Here is a tiny trained network, its code and every weight. The questions are about switching its units off for an input and a class, where a switched-off unit gives its printed mean instead of its output.

import numpy as np


def w(rows, s, z=0):
    codes = np.array(rows[::2]) - 128.0
    scale = np.full(codes.shape[1], s)
    scale[-1] = z or s
    return codes * scale


def f(y):
    return np.maximum(y, 0)


def log_softmax(a):
    a = a - a.max(-1, keepdims=True)
    return a - np.log(np.exp(a).sum(-1, keepdims=True))


def net(x, mask):
    res = np.array(x, float).reshape(1, 7) / 4 @ E
    y = f(res @ A[0][:, :-1].T + A[0][:, -1])
    res = res + np.where(mask, y, B[0][:, -1]) @ B[0][:, :-1]
    return log_softmax(res[-1] @ U[:, :-1].T + U[:, -1])


A, B = {}, {}
E = w([
[128,128,128,128],'x0',
[128,128,128,130],'x1',
[130,10,137,110],'x2',
[13,128,197,135],'x3',
[116,147,127,1],'x4',
[128,128,128,128],'x5',
[127,128,128,128],'x6',
],0.0086)
A[0] = w([
[140,126,122,139,146],'n1',
[101,134,143,97,95],'n2',
[129,235,127,143,253],'n3',
[115,123,161,169,128],'n4',
[215,130,111,120,245],'n5',
[134,114,128,215,237],'n6',
[125,136,128,80,137],'n7',
[86,140,132,67,102],'n8',
[121,122,130,128,117],'n9',
[125,93,124,123,136],'n10',
[131,2,134,108,159],'n11',
[17,126,158,138,149],'n12',
[134,127,125,132,139],'n13',
[146,125,112,146,154],'n14',
[130,142,125,116,123],'n15',
[152,135,98,68,126],'n16',
[144,126,118,139,149],'n17',
[127,145,135,35,147],'n18',
],0.02,0.0047)
B[0] = w([
[150,132,136,130,145],'n1',
[162,138,166,111,163],'n2',
[124,253,105,130,239],'n3',
[81,125,105,158,172],'n4',
[185,116,49,85,224],'n5',
[170,124,98,230,223],'n6',
[115,129,140,82,175],'n7',
[176,137,185,88,192],'n8',
[129,126,134,132,135],'n9',
[123,97,128,133,162],'n10',
[132,11,144,127,252],'n11',
[80,140,214,194,244],'n12',
[137,129,131,128,136],'n13',
[166,131,140,131,156],'n14',
[123,133,126,112,143],'n15',
[57,121,89,103,189],'n16',
[156,132,136,126,149],'n17',
[94,133,145,38,219],'n18',
],0.055,0.013)
U = w([
[245,208,10,171,240],'0',
[45,221,130,254,116],'1',
[67,203,13,14,116],'2',
[51,231,218,82,95],'3',
[249,15,47,168,164],'4',
[42,21,149,248,121],'5',
[81,8,51,15,143],'6',
[70,38,250,77,10],'7',
],0.0032,0.0012)

Each question gives the input, the list of numbers given to net, and the class t.
The units are the neurons (one row each of A and B). Each row of codes is followed by its name. A weight is (code - 128) times the scale printed after its matrix; where a second scale follows, it is the last column's (A, B and U).
mask holds one flag per neuron, in row order. A switched-off neuron (its flag False) gives its mean, the last column of its row in B, instead of its output. The means were averaged over made-up inputs and are rounded, as every weight is.
A unit's drop is (log p(t) with every unit on - log p(t) with that unit switched off) / (log p(t) with every unit on - log p(t) with every unit switched off).
The circuit of an input: a set's keep is (log p(t) with only the set's units on - log p(t) with every unit switched off) / (log p(t) with every unit on - log p(t) with every unit switched off). Starting from the 12 units with the biggest drops (on a tie, the unit counted first), units are removed one at a time, each time the one whose removal leaves the highest keep (on an exact tie, the one counted first), for as long as the keep stays at least 0.8.
circuit, biggest first: the units of the circuit, biggest drop first
most important unit: the unit with the biggest drop
top k neurons: the k neurons with the biggest drops, biggest first
drop of u: that unit's drop, to one decimal
input [-8,-8,-2,-7,-4,1,4], class 0: most important unit => n11
input [7,7,-6,1,-8,-8,2], class 1: top 2 neurons => (n5 n4)
input [7,0,0,1,-8,-5,5], class 1: circuit, biggest first => (n11 n4)
input [6,-2,3,-1,1,0,-5], class 6: circuit, biggest first => (n6 n12)
input [-6,0,1,-1,-4,-5,3], class 4: top 2 neurons => (n3 n12)
input [-6,-1,0,-1,4,8,8], class 2: circuit, biggest first => (n11 n12)
input [4,5,-1,-6,0,6,5], class 0: top 2 neurons => (n11 n18)
input [-6,-5,-2,1,6,5,-6], class 3: top 2 neurons => (n5 n8)
input [-2,6,2,-4,1,4,-5], class 6: top 3 neurons => (n6 n3 n16)
input [5,-5,0,2,-5,0,-1], class 1: top 2 neurons => (n11 n5)
input [1,8,1,-6,1,1,1], class 6: top 3 neurons => (n3 n6 n16)
input [0,7,1,-3,1,4,-1], class 6: top 2 neurons => (n3 n6)
input [5,5,0,-4,-4,5,4], class 0: drop of n11 => 1.6
input [-3,2,-3,0,-2,-3,-3], class 0: most important unit => n12
input [-3,-7,8,-1,-5,-6,6], class 4: drop of n12 => 0.6
input [8,0,2,4,-2,4,-5], class 5: drop of n3 => 0.5
